Below is a small trained network, with its code and all its weights. Each question gives an input and a target symbol and asks what happens when units are switched off, that is, made to give their printed mean instead of their output.

import numpy as np


def w(rows, s, z=0):
    codes = np.array(rows[::2]) - 128.0
    scale = np.full(codes.shape[1], s)
    scale[-1] = z or s
    return codes * scale


def f(y):
    return np.maximum(y, 0)


def softmax(a):
    e = np.exp(a - a.max(-1, keepdims=True))
    return e / e.sum(-1, keepdims=True)


def log_softmax(a):
    a = a - a.max(-1, keepdims=True)
    return a - np.log(np.exp(a).sum(-1, keepdims=True))


def net(x, mask):
    ids = ['αβγεζθλμξπτφψ'.index(c) for c in x.split()]
    T = len(ids)
    res = E[ids] + P[:T]
    r = res
    for j in range(3):
        rows = slice(2 * j, 2 * j + 2)
        q, k, v = (r @ M[0][rows].T for M in (Q, K, V))
        z = softmax(np.where(np.tri(T) > 0, q @ k.T / 2**0.5, -1e9)) @ v
        o = O[0][rows]
        res = res + np.where(mask[j], z, o[:, -1]) @ o[:, :-1]
    y = f(res @ A[0][:, :-1].T + A[0][:, -1])
    res = res + np.where(mask[3:7], y, B[0][:, -1]) @ B[0][:, :-1]
    return log_softmax(res[-1] @ U[:, :-1].T + U[:, -1])


Q, K, V, O, A, B = {}, {}, {}, {}, {}, {}
E = w([
[136,102,219,3,140],'α',
[83,102,61,92,125],'β',
[185,116,141,141,102],'γ',
[166,131,115,123,135],'ε',
[144,100,95,161,94],'ζ',
[115,83,90,180,180],'θ',
[205,130,153,157,99],'λ',
[141,128,97,107,139],'μ',
[157,107,126,159,214],'ξ',
[100,122,89,83,186],'π',
[160,102,121,150,49],'τ',
[190,103,144,179,42],'φ',
[140,106,100,64,47],'ψ',
],0.02)
P = w([
[48,33,253,238,141],'0',
[188,115,76,35,138],'1',
[207,102,72,36,150],'2',
[196,105,66,44,144],'3',
[199,93,71,50,137],'4',
[202,101,56,62,137],'5',
[189,83,60,83,131],'6',
[193,95,52,81,126],'7',
[186,106,57,57,118],'8',
[186,100,45,76,125],'9',
[169,101,41,63,122],'10',
[155,100,43,69,121],'11',
[163,123,38,44,95],'12',
],0.0067)
Q[0] = w([
[225,24,8,54,129],'head 1',
[27,204,228,169,118],'head 1',
[191,103,205,85,187],'head 2',
[104,183,173,254,57],'head 2',
[81,48,122,199,161],'head 3',
[159,117,74,64,98],'head 3',
],0.0091)
K[0] = w([
[79,106,251,137,138],'head 1',
[211,159,14,181,135],'head 1',
[160,215,246,108,151],'head 2',
[156,138,104,197,104],'head 2',
[128,185,143,45,91],'head 3',
[44,132,137,186,131],'head 3',
],0.012)
V[0] = w([
[77,50,93,37,9],'head 1',
[24,99,55,100,225],'head 1',
[140,113,77,230,43],'head 2',
[98,161,171,139,124],'head 2',
[164,83,158,169,106],'head 3',
[102,63,111,129,122],'head 3',
],0.013)
O[0] = w([
[56,53,244,93,135,240],'head 1',
[251,58,140,32,226,161],'head 1',
[85,120,112,110,206,98],'head 2',
[150,154,87,98,127,3],'head 2',
[135,107,90,147,91,178],'head 3',
[174,76,109,126,115,255],'head 3',
],0.011,0.0072)
A[0] = w([
[46,103,164,109,77,7],'neuron 1',
[112,32,71,178,141,218],'neuron 2',
[111,221,1,189,134,247],'neuron 3',
[198,46,107,52,164,11],'neuron 4',
],0.0096,0.0017)
B[0] = w([
[94,172,35,96,128,188],'neuron 1',
[175,67,113,90,158,186],'neuron 2',
[194,186,252,100,2,181],'neuron 3',
[107,195,143,212,213,255],'neuron 4',
],0.0076,0.032)
U = w([
[100,142,146,137,141,111],'α',
[110,110,228,90,172,89],'β',
[116,145,167,146,121,165],'γ',
[174,33,187,77,96,253],'ε',
[158,1,102,140,101,182],'ζ',
[164,115,44,150,145,129],'θ',
[101,200,200,137,138,86],'λ',
[126,107,112,149,135,192],'μ',
[197,119,152,100,118,24],'ξ',
[102,179,123,148,165,137],'π',
[12,177,66,205,172,129],'τ',
[20,213,159,194,152,71],'φ',
[32,100,161,79,152,125],'ψ',
],0.0073,0.0055)

Each question gives the input, a string of symbols that net reads in full, and the target symbol t.
The units are the heads (2 rows each of Q, K, V and O) and the neurons (one row each of A and B). Each row of codes is followed by its name. A weight is (code - 128) times the scale printed after its matrix; where a second scale follows, it is the last column's (O, A, B and U).
mask holds one flag per unit, heads first, then neurons. A switched-off unit (its flag False) gives its mean, the last column of its rows in O or B, instead of its output. The means were averaged over made-up inputs and are rounded, as every weight is.
A unit's drop is (log p(t) with every unit on - log p(t) with that unit switched off) / (log p(t) with every unit on - log p(t) with every unit switched off).
The circuit of an input: a set's keep is (log p(t) with only the set's units on - log p(t) with every unit switched off) / (log p(t) with every unit on - log p(t) with every unit switched off). Starting from all 7 units, units are removed one at a time, each time the one whose removal leaves the highest keep (on an exact tie, the one counted first), for as long as the keep stays at least 0.8.
circuit, biggest first: the units of the circuit, biggest drop first
most important unit: the unit with the biggest drop
k most important neurons: the k neurons with the biggest drops, biggest first
heads that matter: for each layer, one digit per head in row order, 1 if its drop is at least 0.15 and else 0, layers parted by /
input π β ψ θ β β, target π: heads that matter => 101
input ψ θ π θ ξ, target ψ: circuit, biggest first => [head 1; neuron 4; neuron 1]
input β φ θ θ ξ ψ, target β: heads that matter => 100
input ψ β ε α ψ ξ γ, target ε: circuit, biggest first => [neuron 4; head 1]
input λ θ γ φ φ β ψ β β β τ β β, target λ: most important unit => neuron 3
input β ξ θ ζ β μ, target β: circuit, biggest first => [head 1; neuron 4]
input ε θ π, target ε: 3 most important neurons => [neuron 4; neuron 1; neuron 3]
input β θ β θ β α β β β β ξ, target ε: circuit, biggest first => [neuron 4; head 2]
input φ γ θ θ β ξ β β θ ψ β β, target φ: circuit, biggest first => [head 1; neuron 3]
input β ε β β ε ψ β ψ β β φ ξ, target β: 2 most important neurons => [neuron 4; neuron 1]
input τ β β ψ γ θ β ψ τ ξ, target τ: 2 most important neurons => [neuron 3; neuron 1]
input φ λ ψ β ζ α β β β θ, target ψ: 2 most important neurons => [neuron 4; neuron 3]
input τ β φ β θ β, target τ: 2 most important neurons => [neuron 1; neuron 3]
input θ θ τ β λ μ μ φ ζ, target θ: circuit, biggest first => [head 1]
input θ ψ ζ β λ β ξ θ β θ β θ, target θ: 2 most important neurons => [neuron 3; neuron 2]
input β β λ θ ξ α ψ θ ψ β θ ψ, target ψ: circuit, biggest first => [head 1; neuron 3]
input τ θ φ β ψ α θ τ, target ζ: circuit, biggest first => [neuron 4; neuron 3]
input φ α θ, target ε: heads that matter => 010
input ε θ β θ ψ β β, target ε: heads that matter => 100
input ψ β β β β β ε ψ β ψ ξ θ τ, target ψ: heads that matter => 100
input τ θ β θ τ μ β ψ λ ψ λ, target τ: 2 most important neurons => [neuron 3; neuron 1]
input ζ θ τ β ξ λ φ φ, target ζ: most important unit => neuron 4
input ψ β ψ β ξ λ ψ β, target ψ: 2 most important neurons => [neuron 4; neuron 1]
input λ λ β τ β ε, target λ: circuit, biggest first => [neuron 3; head 1]
input ψ β τ π β β ψ ξ γ, target ψ: 2 most important neurons => [neuron 4; neuron 1]
